(in the rows, 128 means zero)
Each row has a class, written after it.
[171 158 143 193 103 125 128 138 143 150 104  58 111 119 142 123 182 179
 119 114 130 162 151 114 124 154 136 105 170 144 180 109 153 145 120 130
 129 160 129 148 131 139 146 116 128] -> z_987
[146 136 146 202 108 130 136 122 147 138 132  51 130 100 130  97 167 176
 139 116 128 150 156 130 128 158 114  96 157 137 188 114 119 153 151 137
 140 174 124 153 114 154 130 128 110] -> z_893
[176 141 123 125  94  84 117 136 127 147 153  87  88 162 132  89 183 125
 119 137 137 138 149 166 126 150 175 119 101 138 190 135 146 154 151 193
 117 199 150 147  78 130 142  79 119] -> z_418
[162 143 150 199 112 130 126 145 157 146 122  63 109 126 129 121 182 169
 104 125 133 149 145 114 126 146 138 116 178 150 178  95 148 135 123 129
 134 157 137 152 122 140 135 113 129] -> z_976
[193 117 133 107  85 104 119 120 115 124 167 104  61 137 137  94 188  92
 135 134 142 161 140 166  94 151 160 151 125 153 180 120 164 123 123 210
 129 182 158 166 116 120 138  88 124] -> z_387
[174 147 153 197  97 128 127 137 137 143 106  67 115 113 138 132 180 159
 112 122 115 159 158 126 123 140 136  94 161 139 188 110 140 155 129 119
 147 159 123 147 129 135 135 123 119] -> z_22
[219 128 129 123  80 101 144 127 109 149 177 100  80 131 146  87 152 108
 133 139 128 146 128 162 110 139 170 111 112 125 165 119 149 144 162 224
 132 159 152 170  87 124 143  84 117] -> z_22
[217 136 124 121  98  96 150 121 118 150 166 101  84 140 154  76 184 112
 140 131 132 142 133 151 101 149 169 126 127 129 161 117 176 146 149 239
 114 176 143 162 108 120 149  81 142] -> z_987
[195 122 129 111  78  98 135 143 137 111 181 105  66 165 128 101 171 100
 146 127 158 146 131 172 112 142 161 146 122 145 174 113 164 128 147 209
 121 169 164 162 103 120 140  95 129] -> z_319
[204 115 123 111  85  98 131 139 105 117 173 113  65 143 130 112 174 106
 132 132 136 157 140 174 104 140 163 129 105 130 175 117 168 135 140 223
 134 166 160 159 106 118 131 100 116] -> z_22
[205 129 130 110  90  98 131 134 119 126 170 101  53 145 136 105 182 108
 139 135 148 153 153 177 103 152 143 153 108 121 173 116 176 126 117 200
 122 171 165 146  98 123 136 104 130] -> z_284
[168 140 158 188 105 125 104 123 126 161  83  72 115 100 151 104 195 164
 112 135 130 159 146 136 119 131 134  88 175 124 175 123 132 175 155 116
 142 142 126 131 138 139 146 113 121] -> z_22
[164 125 147 177 112 124 102 118 135 156  81  75 116 104 157  85 205 155
 105 122 130 152 155 118 128 134 135  99 175 120 172 110 138 186 150 114
 134 144 134 128 142 138 154 114 128] -> z_81
[132 134 152 200 114 128 124 129 156 142 137  65 134 107 117 101 160 180
 124 128 133 141 150 113 117 156 116 120 177 132 190 107 119 150 148  94
 136 150 137 141 111 157 139 131 115] -> z_976
[168 147 159 196 114 138 128 125 153 152 111  55 139  97 137 107 163 185
 128 126 130 157 151 115 126 150 103 111 157 120 186 115 129 156 150  86
 130 151 132 134 107 153 140 139 101] -> z_284
[218 130 136 121  92  88 137 126 111 150 161 105  90 145 149  65 165 119
 138 131 145 141 133 167 124 141 180 113 114 127 161 111 153 137 152 223
 129 169 146 173 101 127 144  82 112] -> z_205
[155 143 148 195 115 125 130 145 150 146 120  68 108 125 126 129 188 164
  97 125 126 144 152 119 119 151 139 115 174 148 176  97 153 147 117 126
 135 158 134 148 123 137 140 115 127] -> z_976
[153 133 156 196 107 148 123 120 157 146 126  54 135  93 134  92 151 164
 128 126 132 163 151 106 117 149 122 107 164 154 186 112 122 153 151  98
 132 158 123 154 122 156 148 124 101] -> z_387
[210 123 132 119 102 105 136 113 131 154 169 116 104 134 157  69 166  94
 136 136 136 150 133 149 101 138 165 122 119 138 157 118 140 142 160 219
 123 169 150 182 113 126 144  81 120] -> z_387
[156 136 151 197 101 122 111 123 156 148 110  72 120 123 152 109 190 134
 112 124 127 165 159 126 114 144 129 101 167 166 191 108 129 151 110 121
 150 183 122 163 151 141 131 115 123] -> z_387
[180 153 142 192  90 127 119 141 127 151 106  55 107 124 135 136 176 162
 109 119 129 171 160 130 126 145 143  98 157 148 195 107 147 145 115 130
 143 151 130 148 133 138 126 115 119] -> z_22
[169 123 155 184 120 126 104 123 138 168  93  80 122 102 142  97 192 154
 110 118 135 158 155 137 122 135 137 107 164 116 180 126 144 177 147 120
 122 152 130 138 163 145 156 126 119] -> z_740
[160 134 155 174 103 109 101 118 130 155  90  75 119 110 157  77 206 161
 121 126 123 160 150 134 126 134 141  93 182 121 184 117 129 163 132 105
 148 153 126 137 150 139 154 116 105] -> z_205
[158 135 159 193  96 137 135 131 157 130 132  43 134 111 129  99 160 173
 132 123 134 157 139 107 127 140 120 114 170 143 197 102 132 146 158  94
 143 153 126 146 116 150 149 136  99] -> z_319
[173 158 138 200 113 119 122 146 150 149 110  53 116 128 130 118 195 164
  98 124 126 161 173 125 122 148 130 106 176 143 187  98 136 156 114 153
 128 177 125 141 130 134 140 111 127] -> z_418
[144 128 154 202 114 134 127 128 164 139 135  71 148 109 118 100 161 177
 131 120 127 151 143 115 118 148 113 117 180 139 188 109 127 151 146 110
 133 154 134 150 120 157 144 135 114] -> z_976
[190 107 132 120  85  96 129 134 135 142 177 113  75 145 122  98 163  93
 138 126 139 140 142 184 113 147 157 143 103 123 185 127 153 140 121 206
 119 181 150 162 110 123 148 109 121] -> z_740
[181 138 119 120  82  87 116 136 127 141 162  88 103 172 127  94 162 127
 124 128 132 146 132 158 132 152 176 114  88 148 188 136 145 151 148 201
 120 200 149 164  72 129 147  87 107] -> z_418
[181 124 124 103  85  98 131 128 106 122 177  97  44 143 126  97 184 109
 145 125 139 150 142 180 110 159 154 147 113 127 179 124 157 110 128 235
 127 181 161 160 102 120 133  94 130] -> z_893
[161 139 156 186 122 137 122 133 147 141 117  65 141  89 140 102 164 188
 123 115 125 147 151 103 121 139 119  95 171 127 186 113 118 161 166 100
 137 162 119 143 125 151 142 143 103] -> z_678
[170 121 131 116  85  91 121 137 133 145 173 109 102 167 124  92 155 119
 140 133 148 141 120 162 130 151 170 129  94 154 174 130 153 121 148 199
 126 188 157 171  81 136 137  85 127] -> z_976
[173 128 138 117  73  93 123 137 130 121 154  97  96 168 130  99 167 108
 153 120 149 142 129 173 132 144 170 133 103 154 185 132 150 130 154 179
 127 193 147 163  85 132 140  87 118] -> z_319
[172 126 125 111  87  93 127 122 111 145 147 103  82 141 130  96 177 124
 145 123 146 142 137 175 128 169 166 123  94 133 173 137 149 134 148 215
 124 194 149 157  92 126 135  89 117] -> z_893
[154 124 152 174 121 124 116 115 128 165  85  76  94  92 154  89 207 156
 112 127 127 158 146 129 124 149 127 101 173 113 162 115 140 151 140 138
 137 152 128 132 148 131 148 116 119] -> z_893
[189 133 136 119  75  97 128 135 117 146 151 102  99 160 123 108 155 119
 134 130 140 138 125 167 134 139 184 110  79 144 180 134 142 147 168 195
 127 173 146 169  66 126 121  83 109] -> z_22
[158 136 151 185 119 115  91 123 150 166  83  79 120 114 152  80 213 149
 100 129 126 162 155 128 126 127 133  94 172 112 178 126 133 180 130 117
 133 160 122 121 151 141 164 122 119] -> z_418
[152 134 155 172 112 115 104 129 120 153  85  77 122  98 150  93 199 159
 109 117 126 157 154 119 121 130 135  98 172 118 171 123 141 176 138 107
 142 178 122 138 144 143 148 123 119] -> z_678
[177 138 123 111  88  90 115 138 123 150 158  91  92 164 127  90 170 122
 127 130 137 155 136 163 129 147 171 116  97 143 184 140 146 135 155 209
 120 199 151 156  80 132 148  80 118] -> z_418
[183 140 126 112  93  86 127 133 118 149 150  97 101 155 141  94 171 139
 142 128 143 139 130 158 126 152 179 112  90 148 172 132 149 143 165 201
 118 183 146 165  79 129 145  77 120] -> z_987
[205 120 127 114  85 102 131 138 113 121 166 109  71 145 129 110 181 102
 136 131 135 154 137 177 106 133 158 136 120 127 178 117 158 127 145 231
 131 158 163 165 108 117 125  96 126] -> z_22
[163 129 145 174 111 125  97 122 138 150  85  67 108 113 160 100 219 155
 101 127 123 158 153 122 127 130 125 101 179 117 176 113 133 172 138 118
 135 139 138 127 142 136 157 118 128] -> z_81
[196 126 129 109  85  97 124 141 113 128 167 107  64 139 135 100 167 109
 140 125 143 147 140 171 111 143 158 139 120 137 173 122 159 119 130 220
 130 194 145 161  97 124 139  98 126] -> z_678
[150 130 157 183 112 124 112 111 133 168  77  69 102 105 153  89 198 168
 117 122 134 158 151 131 129 148 135  97 166 119 171 125 145 154 137 126
 136 163 122 131 144 141 145 115 127] -> z_893
[163 136 169 211 105 129 132 130 153 150 115  50 142 103 135  85 158 182
 121 121 130 152 139 116 143 140 126  87 163 126 182 104 124 162 134  90
 140 144 117 155 109 153 140 136  87] -> z_205
[190 122 134  96  97  97 115 140 105 121 166 111  61 139 140 102 183 105
 142 122 136 151 137 180 109 134 153 132 116 136 168 127 161 117 135 219
 129 182 152 161 103 125 147  99 132] -> z_678
[203 128 130 118  99 113 137 112 129 148 168  99 101 142 148  64 172 100
 138 131 141 149 135 152 102 138 162 128 131 138 174 119 135 143 165 208
 116 171 154 181 110 131 140  76 128] -> z_387
[202 127 127 112  96  92 152 129 116 139 170 105  88 145 143  81 177  99
 134 128 128 134 131 151 109 142 171 129 123 131 163 107 157 140 176 221
 123 172 160 164  95 117 155  80 119] -> z_319
[193 142 122 119  94  85 120 135 127 146 155  99 108 169 132  88 182 130
 127 133 141 143 135 163 129 144 174 117  96 144 185 135 144 149 163 216
 123 204 152 161  85 125 142  82 119] -> z_418
[190 149 153 189  98 124 122 141 149 150 105  69 105 120 149 116 182 170
 108 115 133 162 140 129 131 141 144  88 182 145 181 102 145 146 121 144
 143 157 131 158 149 135 139 121 115] -> z_205
[211 117 118 116  84 102 129 135 125 116 174  99  64 149 143 104 181 107
 130 131 146 145 139 172 121 146 158 140 118 144 178 107 161 141 131 223
 127 165 164 159  96 117 137  92 129] -> z_81
[210 138 137 116 102 102 153 122 117 154 169 100  76 131 142  75 166 110
 138 140 137 135 141 158 108 140 154 139 108 111 158 110 150 134 161 199
 123 166 151 157  71 124 137  84 123] -> z_284
[170 148 145 198  98 125 137 144 156 131 119  61 122 134 142 128 177 155
 116 115 125 159 152 122 123 144 129 106 181 155 186 102 144 154 129 121
 135 169 132 153 137 136 145 119 121] -> z_319
[164 115 135 113  88  91 118 141 133 134 175 112 100 161 123 102 147 125
 143 128 149 138 122 170 130 154 172 124  86 163 174 130 150 122 150 191
 126 181 152 172  73 139 138  88 117] -> z_976
[148 131 146 182 118 112 102 129 140 157  85  68 119 108 159  95 202 165
 107 128 124 160 153 120 118 139 133  94 167 112 162 119 149 181 136 112
 120 133 133 134 146 143 165 119 119] -> z_987
[192 121 125 107  89  97 135 128 114 128 172 104  44 144 133 101 190 106
 139 128 141 147 139 178 110 162 158 135 110 132 168 117 163 117 133 247
 126 183 156 162 102 113 131  92 129] -> z_893
[165 127 158 182 110 128 102 120 140 157  86  78  93  92 163  90 196 178
 115 122 126 172 145 122 119 133 121  90 170 119 181 120 154 160 144 121
 146 166 125 125 143 137 150 109 127] -> z_102
[209 115 127 113  94 107 122 136 135 126 161 114  60 136 142  98 177 118
 138 119 139 158 131 173 105 141 145 128 116 115 176 117 170 130 140 248
 122 171 155 159 114 122 138  98 132] -> z_102
[165 131 150 187 108 119 103 119 141 155  86  71 106 105 161  96 210 156
 104 134 133 152 163 122 127 138 131 102 181 130 176 107 135 182 137 103
 140 150 130 122 135 132 144 110 130] -> z_81
[136 119 155 201 108 130 121 133 167 141 145  66 148 106 121  95 138 189
 125 129 138 155 133 109 121 141 115 108 166 134 183 113 124 155 151 103
 140 146 137 152 115 166 146 143 106] -> z_976
[192 139 131 112  78  80 118 130 118 147 151 102  96 164 143  87 166 135
 141 127 148 137 130 170 133 160 182 105 103 141 179 128 139 140 151 191
 126 180 154 168  88 126 140  84 108] -> z_205
[195 129 128 115  85  95 126 129 127 141 154 105  97 158 142  95 176 107
 139 125 139 138 137 165 138 147 169 121  90 150 179 128 150 145 159 201
 129 189 145 164  77 127 135  82 125] -> z_81
[208 128 132 106  94 101 125 137 124 132 162 106  51 147 142 108 185 109
 136 132 146 156 136 178 104 145 141 141 115 129 168 114 167 119 125 217
 120 168 168 153 100 117 137  98 136] -> z_284
[194 127 120 114 100  86 139 126 116 150 163 107  92 143 146  78 171 125
 142 132 134 144 135 152 110 139 171 125 111 129 159 118 162 137 165 223
 122 165 154 164  95 124 148  79 122] -> z_987
[202 132 128 126  81  87 131 132 129 136 174 108  65 143 143  99 165 121
 135 137 142 153 131 160 101 153 162 133 120 137 168 122 163 144 123 222
 122 180 148 159 102 118 147  95 125] -> z_987
[182 154 156 205 107 117 128 140 142 150 104  58 113 118 145 116 194 172
 106 122 129 146 156 129 130 152 142  87 173 145 178  88 138 155 113 133
 144 157 120 153 129 131 135 118 109] -> z_205
[209 118 136 115  85  86 124 134 122 128 170 113  64 143 153  96 181 110
 128 134 139 147 127 184 116 146 166 110 118 129 165 114 154 138 113 214
 135 159 153 164 110 119 148 103 107] -> z_205
[155 131 149 196 110 136 135 116 153 142 118  63 129  92 139 104 162 187
 138 113 127 152 141 119 129 162 116 100 165 133 182 113 126 141 151 128
 138 157 127 150 120 141 133 135 102] -> z_893
[174 138 147 191 112 137 129 127 144 136 117  55 129  99 142 103 179 178
 120 119 125 157 157 110 122 144 115 106 177 127 187 105 131 160 157 130
 135 160 130 142 123 148 142 126 123] -> z_81
[196 116 136 116  88 105 121 137 127 126 163 109  47 129 132  99 165 126
 135 124 145 155 131 174 109 145 149 129 110 135 182 115 161 134 128 223
 127 180 146 151  91 118 133  87 124] -> z_102
[155 133 157 200  99 138 125 136 135 145 115  44 134  91 125 114 146 187
 113 128 132 161 138 120 128 141 120  95 160 126 193 115 119 164 152 100
 139 135 131 145 109 154 135 134  95] -> z_22
[194 130 123 113 108 101 155 122 112 146 170  99  60 133 144  70 193  93
 134 127 128 128 145 172 107 157 159 126 124 105 158 111 142 134 160 252
 117 173 148 168  99 121 140  79 137] -> z_893
[165 130 148 205 101 135 125 123 157 136 125  55 135 101 143  99 160 175
 128 125 127 152 154 113 135 145 115 105 164 147 193 106 129 167 146 100
 144 156 124 140 110 148 146 133 108] -> z_81
[212 132 129 119 107  98 148 121 118 149 161 116 109 137 155  76 171 108
 138 123 119 126 135 150 112 137 165 117 120 119 160 121 149 148 166 221
 124 191 137 170  94 122 142  92 124] -> z_678
[172 144 151 201 122 127 129 145 158 147 123  75 113 122 138 124 183 159
 101 121 131 147 153 117 119 152 138 109 176 148 170  91 149 150 119 130
 129 148 130 155 134 139 135 117 130] -> z_976
[171 157 143 177 111 125 117 141 133 150 106  70 111 125 141 124 189 159
 112 104 118 154 161 118 120 136 135  99 173 146 183 108 145 142 137 146
 142 177 127 155 143 138 138 120 135] -> z_678
[175 146 143 199 113 121 136 131 149 153 120  67  95 119 150 120 193 157
 117 125 131 150 158 134 129 159 131  97 156 155 179 100 143 136 130 164
 148 176 122 155 134 129 122 115 124] -> z_893
[200 135 123 124 110  96 140 131 129 148 163 105  89 139 137  71 185 107
 135 132 130 140 152 163 111 146 160 129 132 127 168 114 152 137 162 230
 115 182 150 153  93 120 147  75 134] -> z_418
[171 138 164 194 105 128 129 128 155 144 126  64 150 109 133  90 156 186
 130 116 126 160 133 115 134 135 124  89 168 128 188 111 112 156 150 112
 142 149 126 163 121 150 136 138  92] -> z_205
[177 153 158 200  99 133 137 140 154 141 105  60 115 130 134 119 179 150
 116 115 133 158 151 117 125 143 134 118 185 149 179  98 150 151 127 119
 130 162 118 150 135 133 145 117 123] -> z_319
[193 128 129 107  92  98 123 132 119 143 140 108  86 138 142 103 169 139
 134 120 136 147 125 157 122 155 165 109  87 137 179 126 158 137 161 221
 128 199 137 158  85 119 128  79 112] -> z_102
[201 122 133 108 104 106 134 114 116 140 166 110  88 134 149  73 174 104
 141 134 142 148 142 153 100 144 169 133 119 147 165 116 146 129 162 205
 122 175 155 172 106 123 140  73 127] -> z_387
[169 135 152 194  91 145 127 128 139 143 117  53 137  99 122 115 146 187
 132 121 128 168 145 111 131 144 126 101 158 130 187 115 135 153 150  94
 135 129 136 143 111 148 141 135  97] -> z_22
[162 136 157 168 112 125  95 123 121 161  79  75 105  99 156  94 200 157
 111 116 124 161 150 124 119 131 133  98 182 121 176 125 142 157 137 117
 137 168 121 131 148 143 157 120 125] -> z_678
[169 123 164 186 119 129 100 120 146 168  88  84 114 101 152  96 190 150
 113 114 129 153 150 143 121 142 134 103 167 113 185 131 146 175 135 110
 121 152 123 134 166 145 167 132 127] -> z_740
[150 137 150 188 117 130 128 131 141 145 120  56 138 100 139  96 171 174
 125 115 121 145 156 115 124 140 115  93 169 129 191 110 119 152 165 110
 143 177 121 149 117 156 138 133 111] -> z_678
[151 139 147 203 103 128 115 133 162 148 137  53 135 109 131  89 144 185
 121 130 127 170 140 115 128 128 118  90 161 148 190 122 119 161 147 117
 149 172 119 142 109 156 158 131  98] -> z_418
[225 123 124 120 100 100 154 125 122 144 169 103  76 138 157  83 183 104
 128 133 130 133 149 150 119 146 171 124 115 134 161  99 167 140 162 228
 125 172 153 161  84 114 139  75 135] -> z_81
[145 135 161 201 108 146 121 120 164 140 121  58 145 100 130  99 160 168
 122 123 128 161 144 104 117 135 122 101 168 156 189 115 108 164 157  98
 137 164 120 160 119 154 131 125  99] -> z_387
[211 137 130 113 110  89 143 122 116 147 159 121  93 132 155  81 177 124
 148 131 135 140 141 156 104 149 172 125 120 130 154 123 159 142 171 221
 117 170 146 161 105 120 151  77 134] -> z_987
[155 131 134 179 111 110  99 121 130 158  90  72 111 111 165  92 203 171
 117 129 133 167 151 127 112 141 133  92 175 132 168 115 151 167 146 134
 140 154 132 133 156 142 163 113 122] -> z_987
[213 120 130 121 113 109 148 123 123 147 177 113  90 130 132  81 168 102
 147 120 132 129 147 165 107 151 167 142 115 126 175 116 159 137 168 221
 105 172 146 163 107 120 139  88 127] -> z_740
[179 148 157 196 101 115 119 137 144 153 100  60 114 127 150 111 191 166
 107 122 128 159 147 132 136 142 141  90 172 144 189 100 136 144 109 125
 146 160 120 155 137 135 134 119 106] -> z_205
[200 116 135 115 116 101 147 127 127 143 177 118  83 143 142  76 174 111
 134 135 132 131 132 158 103 145 169 134 130 133 157 105 164 125 165 222
 120 164 149 170  96 124 146  79 136] -> z_976
